Below are the code and all the weights of a small trained network. Each question names an input and a class and asks about switching units off, where a switched-off unit gives its printed mean instead of its output.

import numpy as np


def w(rows, s, z=0):
    codes = np.array(rows[::2]) - 128.0
    scale = np.full(codes.shape[1], s)
    scale[-1] = z or s
    return codes * scale


def norm(h):
    return h / np.sqrt((h * h).mean(-1, keepdims=True) + 1e-5)


def f(y):
    return np.maximum(y, 0)


def log_softmax(a):
    a = a - a.max(-1, keepdims=True)
    return a - np.log(np.exp(a).sum(-1, keepdims=True))


def net(x, mask):
    res = np.array(x, float).reshape(1, 4) / 4 @ E
    u = 0
    for l in range(4):
        y = f(norm(res) @ A[l][:, :-1].T + A[l][:, -1])
        res = res + np.where(mask[u : u + 3], y, B[l][:, -1]) @ B[l][:, :-1]
        u += 3
    return log_softmax(norm(res)[-1] @ U[:, :-1].T + U[:, -1])


A, B = {}, {}
E = w([
[179,88,160,254,76,161,16,187,200,135,140],'x0',
[3,180,169,161,77,24,88,69,91,96,169],'x1',
[94,106,116,149,131,91,107,114,129,223,78],'x2',
[120,166,92,152,62,74,120,224,201,49,248],'x3',
],0.002)
A[0] = w([
[169,134,162,205,82,131,69,155,187,112,164,253],'0.n0',
[106,188,91,3,145,120,210,56,43,90,149,7],'0.n1',
[35,231,146,134,3,82,98,128,95,32,195,208],'0.n2',
],0.0027,0.0011)
B[0] = w([
[152,5,134,123,105,95,112,181,173,168,94,223],'0.n0',
[48,149,45,158,58,43,37,160,99,164,96,223],'0.n1',
[63,207,214,136,173,110,187,31,109,99,201,255],'0.n2',
],0.0034,0.004)
A[1] = w([
[79,171,144,139,136,151,111,1,45,140,99,7],'1.n0',
[149,64,136,124,169,162,127,83,112,176,80,102],'1.n1',
[92,213,115,114,112,105,151,131,110,2,255,131],'1.n2',
],0.0038,0.0016)
B[1] = w([
[107,145,179,162,113,133,142,71,74,29,209,225],'1.n0',
[144,176,202,138,157,135,118,131,159,122,81,197],'1.n1',
[116,168,212,71,212,153,191,3,40,82,172,253],'1.n2',
],0.0053,0.0044)
A[2] = w([
[61,121,111,194,56,83,96,162,150,161,239,22],'2.n0',
[188,108,69,103,126,212,167,222,160,94,153,75],'2.n1',
[174,149,129,96,168,219,193,55,1,152,51,8],'2.n2',
],0.0034,0.0016)
B[2] = w([
[128,142,58,60,169,120,160,149,119,41,166,161],'2.n0',
[50,161,128,171,110,79,108,71,80,76,191,181],'2.n1',
[99,150,79,104,114,56,183,82,129,46,255,254],'2.n2',
],0.0044,0.0035)
A[3] = w([
[127,139,76,62,106,162,169,93,4,119,216,119],'3.n0',
[218,123,123,66,185,217,208,129,156,123,105,63],'3.n1',
[135,77,70,131,69,160,74,213,161,62,206,8],'3.n2',
],0.0031,0.0018)
B[3] = w([
[25,171,168,178,130,107,26,146,36,100,125,253],'3.n0',
[114,189,104,59,106,153,221,128,158,177,161,148],'3.n1',
[163,80,1,198,17,20,147,187,204,47,214,161],'3.n2',
],0.0039,0.0048)
U = w([
[13,230,195,97,192,48,147,13,30,29,238,235],'0',
[227,206,128,17,215,216,233,83,218,233,85,25],'1',
[48,134,3,11,97,87,70,227,34,237,22,2],'2',
[195,16,21,206,23,46,73,232,237,46,224,94],'3',
[196,43,237,224,92,219,25,126,186,218,22,151],'4',
],0.0058,0.004)

Each question gives the input, the list of numbers given to net, and the class t.
The units are the neurons (one row each of A and B). Each row of codes is followed by its name. A weight is (code - 128) times the scale printed after its matrix; where a second scale follows, it is the last column's (A, B and U).
mask holds one flag per neuron, layer by layer. A switched-off neuron (its flag False) gives its mean, the last column of its row in B, instead of its output. The means were averaged over made-up inputs and are rounded, as every weight is.
A unit's drop is (log p(t) with every unit on - log p(t) with that unit switched off) / (log p(t) with every unit on - log p(t) with every unit switched off).
The circuit of an input: a set's keep is (log p(t) with only the set's units on - log p(t) with every unit switched off) / (log p(t) with every unit on - log p(t) with every unit switched off). Starting from all 12 units, units are removed one at a time, each time the one whose removal leaves the highest keep (on an exact tie, the one counted first), for as long as the keep stays at least 0.8.
circuit, biggest first: the units of the circuit, biggest drop first
unit that matters most: the unit with the biggest drop
k most important neurons: the k neurons with the biggest drops, biggest first
k most important neurons of layer l: the k neurons of layer l with the biggest drops, biggest first
drop of u: that unit's drop, to one decimal
input [3,-7,-2,1], class 3: circuit, biggest first	1.n2
input [5,6,3,-6], class 4: 2 most important neurons	1.n2; 2.n2
input [3,-4,-4,-3], class 1: 4 most important neurons	1.n1; 0.n1; 1.n2; 3.n0
input [0,-2,2,1], class 4: 2 most important neurons	1.n2; 0.n1
input [0,-6,8,-5], class 1: 3 most important neurons	0.n2; 1.n2; 1.n1
input [2,-6,6,0], class 4: circuit, biggest first	1.n2; 2.n2
input [8,-1,-5,7], class 3: circuit, biggest first	0.n0; 3.n2
input [2,-1,5,6], class 3: circuit, biggest first	0.n0; 1.n2
input [-4,-4,2,2], class 2: 2 most important neurons	0.n2; 1.n2
input [-2,-8,3,-6], class 1: 3 most important neurons	1.n1; 0.n2; 1.n2
input [8,0,-1,-2], class 4: 3 most important neurons	2.n2; 0.n1; 1.n0
input [8,-1,-4,8], class 3: circuit, biggest first	0.n0; 3.n2
input [5,-7,8,-7], class 1: 2 most important neurons of layer 3	3.n1; 3.n0
input [3,-1,-6,-5], class 1: unit that matters most	1.n1
input [2,-2,6,-2], class 4: 2 most important neurons	1.n2; 0.n2
input [2,-5,8,-8], class 1: 2 most important neurons of layer 0	0.n2; 0.n1
input [3,-4,5,-6], class 1: 2 most important neurons	0.n2; 1.n2
input [5,2,2,-1], class 3: 2 most important neurons	1.n2; 2.n0
input [0,-8,-1,3], class 3: 2 most important neurons	1.n2; 0.n2
input [3,-3,3,8], class 3: unit that matters most	0.n0
input [3,-5,-3,-7], class 1: 2 most important neurons of layer 1	1.n1; 1.n2
input [6,-3,-2,7], class 3: drop of 0.n0	0.4
